[[  1.2  14.3   4.9  17.2   1.6  16.8   8.9   3.1   2.6  16.6  -5.6  15.4
   12.2   8.8]
 [ -5.9 -13.7  -0.3   5.2   7.7   5.7  -2.5  -3.4  15.3   8.1  24.8   6.6
   -5.8  21.8]]
The entry just left of the smallest entry is -5.9
Read off the minimum.
A: -13.7
Read off the entry just left of 16.6.
A: 2.6
Read off the entry just left of -3.4.
A: -2.5
Read off the entry just right of -0.3.
A: 5.2
The entry just left of 2.6 is 3.1
Read off the entry just left of 8.9.
A: 16.8
Read off the entry just left of 8.1.
A: 15.3
The entry just left of 4.9: 14.3
Read off the entry just right of 6.6.
A: -5.8

Read these off the array that follows.
1) Which number is the entry directly above the smallest entry?
2) Which number is the 1st entry, reading row by row?
3) Which number is the entry just right of the centre entry?
4) Which number is the entry directly above 536?
5) Which number is the 1st entry on the diagonal from the top-right corner?
6) Which number is the entry directly above the centre entry?
7) Which number is the entry directly above -215?
8) Which number is the smallest entry in the first row?
array([[ -58,   74, -167, -418,   97, -490, -144,  663,  632,  -95,  435],
       [  57,  151, -433,  101,  116, -315,  254,  303,  119,  305,   50],
       [ -53, -117, -365,   83,  453,   23,  675, -624, -146,  -31,  457],
       [ 156, -126, -135,  171,  558,   23,   74, -248,  -93,  148,  434],
       [ 280,  226,  827,  179,  212,  274,  214,   41, -424, -364,  102],
       [ -29,  -74,    5, -143,  129,  -23,  132, -194,  400,  391,  317],
       [ 435,   80,  179,  585,  304,  116,   20, -648,  176,   40, -383],
       [-449, -173,   99,  124, -412,  248, -449,  755,   74,  573,  247],
       [-350,   69,  147, -268, -140,  276, -106,  499, -162,  489,  444],
       [  40,  127,  514,  571,  536,  -19,  334, -399, -247,  -13, -215],
       [ 541,   60, -405,  -70,   61,  192,  416,  215, -205,   -7,  320],
       [ 257,  -28,   21, -501,  -26, -173,  104,  749,  591, -267,  497],
       [ 613, -173,  127,  279,  767,  313, -143, -379, -118, -499,  222]])
1) -194
2) -58
3) 20
4) -140
5) 435
6) -23
7) 444
8) -490

a =
[[ -4.8 -22.2   5.2  62.5  -4.1  -9.7 -25.4  25.2]
 [-24.3 -56.2 -12.0 -51.3 -29.6 -18.4 -22.3 -61.3]
 [ 25.3  14.0  43.7   3.2  55.1 -45.4 -26.5  44.7]
 [-19.8  35.1  -1.4 -32.1 -39.2  19.4 -47.5 -10.5]
 [ 19.2  -9.3 -21.7 -13.8   4.7 -14.5  -4.8  -3.4]
 [ 29.3  -7.9  55.5   7.4 -14.9  40.2  -7.3 -22.3]
 [  1.9  62.5 -18.8   2.1  13.6 -15.2 -25.0 -12.8]
 [-56.3  13.1  12.3  34.7 -10.0 -14.2   0.9  14.9]
 [  2.3 -20.6  13.8   3.6   5.0 -29.8 -24.7 -10.8]
 [-22.3 -37.0  42.2 -31.1  11.0  25.9  28.1  11.9]]
The entry directly above 2.1: 7.4
The entry directly above -25.0 -> -7.3
The entry just left of -3.4?
A: -4.8
The first entry of the smallest entry's row is -24.3
The entry directly below 29.3 is 1.9
The top-left entry: -4.8
The entry in the top-right corner: 25.2
The entry in the bottom-left corner is -22.3
The entry directly below -4.1: -29.6
The entry just left of 5.0?
A: 3.6
The bottom-right entry?
A: 11.9
The smallest entry in the first row?
A: -25.4
The 2nd entry, reading row by row?
A: -22.2
The second entry from the end, reading row by row -> 28.1
The entry just left of the smallest entry?
A: -22.3
The third entry in reading order: 5.2
The third entry on the diagonal from the top-right corner is -45.4
The smallest entry?
A: -61.3
The entry directly below -15.2 -> -14.2
The entry just right of -4.1 is -9.7
The entry directly above -7.9: -9.3
The 2nd smallest entry?
A: -56.3
The fifth entry in reading order: -4.1
The largest entry in the last column -> 44.7
The entry directly above 29.3?
A: 19.2
The third smallest entry?
A: -56.2
